Below is a small trained network, with its code and all its weights. Each question gives an input and a target symbol and asks what happens when units are switched off, that is, made to give their printed mean instead of their output.

import numpy as np


def w(rows, s, z=0):
    codes = np.array(rows[::2]) - 128.0
    scale = np.full(codes.shape[1], s)
    scale[-1] = z or s
    return codes * scale


def norm(h):
    return h / np.sqrt((h * h).mean(-1, keepdims=True) + 1e-5)


def f(y):
    return np.maximum(y, 0)


def softmax(a):
    e = np.exp(a - a.max(-1, keepdims=True))
    return e / e.sum(-1, keepdims=True)


def log_softmax(a):
    a = a - a.max(-1, keepdims=True)
    return a - np.log(np.exp(a).sum(-1, keepdims=True))


def net(x, mask):
    ids = ['βγδεζηθλμξτφω'.index(c) for c in x.split()]
    T = len(ids)
    res = E[ids] + P[:T]
    q, k, v = (norm(res) @ M[0].T for M in (Q, K, V))
    z = softmax(np.where(np.tri(T) > 0, q @ k.T / 2**0.5, -1e9)) @ v
    res = res + np.where(mask[0], z, O[0][:, -1]) @ O[0][:, :-1]
    y = f(norm(res) @ A[0][:, :-1].T + A[0][:, -1])
    res = res + np.where(mask[1:9], y, B[0][:, -1]) @ B[0][:, :-1]
    return log_softmax(norm(res)[-1] @ U[:, :-1].T + U[:, -1])


Q, K, V, O, A, B = {}, {}, {}, {}, {}, {}
E = w([
[126,202,122,107,129,146],'β',
[51,132,8,46,159,16],'γ',
[48,96,59,123,92,190],'δ',
[147,144,2,221,214,130],'ε',
[117,173,145,105,129,131],'ζ',
[197,113,64,155,107,98],'η',
[117,190,132,97,124,133],'θ',
[175,49,107,167,54,116],'λ',
[133,217,107,117,145,169],'μ',
[133,180,135,143,161,173],'ξ',
[213,176,208,111,64,123],'τ',
[91,64,103,126,178,119],'φ',
[134,179,142,121,142,159],'ω',
],0.021)
P = w([
[61,78,115,190,76,12],'0',
[147,144,115,96,106,71],'1',
[157,128,139,116,111,80],'2',
[156,121,150,130,133,100],'3',
[166,133,148,122,127,114],'4',
[176,126,162,115,128,115],'5',
[178,129,160,107,130,134],'6',
[187,124,162,100,140,141],'7',
[201,124,163,90,140,150],'8',
[218,126,160,81,150,161],'9',
[232,113,178,75,148,176],'10',
[240,120,170,70,164,195],'11',
[254,123,186,54,161,210],'12',
],0.0064)
Q[0] = w([
[211,5,102,156,42,84],'head 1',
[148,195,124,106,107,164],'head 1',
],0.018)
K[0] = w([
[220,59,138,43,159,232],'head 1',
[78,138,180,247,32,91],'head 1',
],0.011)
V[0] = w([
[114,157,73,181,199,177],'head 1',
[85,11,177,154,201,83],'head 1',
],0.012)
O[0] = w([
[7,128,158,188,142,64,5],'head 1',
[149,111,178,51,167,139,135],'head 1',
],0.015,0.00027)
A[0] = w([
[190,152,127,127,65,238,199],'neuron 1',
[55,66,69,151,120,176,125],'neuron 2',
[164,144,121,43,166,164,14],'neuron 3',
[178,139,134,112,113,126,251],'neuron 4',
[40,145,96,168,55,179,82],'neuron 5',
[61,158,236,99,211,152,19],'neuron 6',
[179,176,109,172,115,121,246],'neuron 7',
[143,195,252,130,119,159,11],'neuron 8',
],0.014,0.0021)
B[0] = w([
[59,128,124,117,93,132,248],'neuron 1',
[144,161,127,126,180,228,191],'neuron 2',
[136,88,119,166,191,138,193],'neuron 3',
[85,76,85,137,110,154,190],'neuron 4',
[177,94,184,74,158,173,201],'neuron 5',
[180,46,78,121,76,87,186],'neuron 6',
[160,126,176,140,108,57,197],'neuron 7',
[115,249,151,113,140,101,164],'neuron 8',
],0.014,0.012)
U = w([
[40,98,204,172,171,112,48],'β',
[70,145,8,116,194,86,49],'γ',
[125,149,118,88,183,219,185],'δ',
[111,174,98,232,216,128,254],'ε',
[47,211,138,121,134,104,157],'ζ',
[190,180,93,132,117,31,128],'η',
[94,109,160,154,138,32,105],'θ',
[149,80,49,136,74,167,4],'λ',
[51,139,76,156,85,136,152],'μ',
[169,112,210,188,129,133,156],'ξ',
[143,170,174,111,13,131,36],'τ',
[181,53,131,100,204,86,126],'φ',
[202,144,169,191,114,142,117],'ω',
],0.014,0.0021)

Each question gives the input, a string of symbols that net reads in full, and the target symbol t.
The units are the heads (2 rows each of Q, K, V and O) and the neurons (one row each of A and B). Each row of codes is followed by its name. A weight is (code - 128) times the scale printed after its matrix; where a second scale follows, it is the last column's (O, A, B and U).
mask holds one flag per unit, heads first, then neurons. A switched-off unit (its flag False) gives its mean, the last column of its rows in O or B, instead of its output. The means were averaged over made-up inputs and are rounded, as every weight is.
A unit's drop is (log p(t) with every unit on - log p(t) with that unit switched off) / (log p(t) with every unit on - log p(t) with every unit switched off).
The circuit of an input: a set's keep is (log p(t) with only the set's units on - log p(t) with every unit switched off) / (log p(t) with every unit on - log p(t) with every unit switched off). Starting from all 9 units, units are removed one at a time, each time the one whose removal leaves the highest keep (on an exact tie, the one counted first), for as long as the keep stays at least 0.8.
units of the circuit, in order: the units of the circuit, biggest drop first
unit that matters most: the unit with the biggest drop
top k neurons: the k neurons with the biggest drops, biggest first
drop of u: that unit's drop, to one decimal
input ε ζ ε μ γ δ λ μ, target θ: units of the circuit, in order : (head 1; neuron 6)
input φ θ ω γ φ λ λ λ η ε λ β ω, target φ: top 2 neurons : (neuron 6; neuron 3)
input λ ζ λ δ η ω ζ ε β η, target η: top 2 neurons : (neuron 7; neuron 3)
input η λ μ θ λ ξ, target ζ: units of the circuit, in order : (neuron 8)
input η λ λ φ ξ θ ε δ η, target η: units of the circuit, in order : (neuron 7; neuron 5)
input θ θ ξ η η ζ β β θ, target τ: units of the circuit, in order : (head 1; neuron 7; neuron 1)
input γ η λ μ θ, target γ: top 3 neurons : (neuron 3; neuron 8; neuron 5)
input ε λ λ ζ, target θ: units of the circuit, in order : (head 1; neuron 6)
input β γ γ λ ζ, target ω: units of the circuit, in order : (head 1; neuron 5; neuron 1)
input ζ η θ θ, target μ: units of the circuit, in order : (head 1; neuron 1; neuron 5)
input ω ε δ λ θ, target ξ: units of the circuit, in order : (head 1; neuron 5; neuron 1)
input δ η ξ δ ξ η η ξ ξ δ β, target η: top 2 neurons : (neuron 6; neuron 8)
input η η γ ξ λ ω δ ω φ λ μ η θ, target ζ: top 2 neurons : (neuron 8; neuron 1)
input ω τ λ γ λ η μ, target ξ: top 2 neurons : (neuron 5; neuron 7)
input ζ δ ζ μ ξ ω θ φ η ξ θ, target μ: unit that matters most : neuron 1
input φ β δ λ θ η β θ β η η ξ ζ, target φ: top 2 neurons : (neuron 6; neuron 3)
input λ φ μ β ξ λ, target ξ: top 3 neurons : (neuron 5; neuron 1; neuron 4)
input η θ β, target ζ: top 2 neurons : (neuron 8; neuron 6)
input ζ β ζ, target μ: top 2 neurons : (neuron 1; neuron 4)
input ξ λ φ θ δ λ δ μ δ ε θ, target β: top 2 neurons : (neuron 5; neuron 7)
input γ δ μ φ η η λ δ δ φ μ δ ω, target γ: top neuron : (neuron 5)
input ξ λ θ ξ, target β: drop of neuron 5 : 0.2
input η ω ζ λ λ η λ τ ξ ε λ, target ξ: drop of head 1 : 2.1
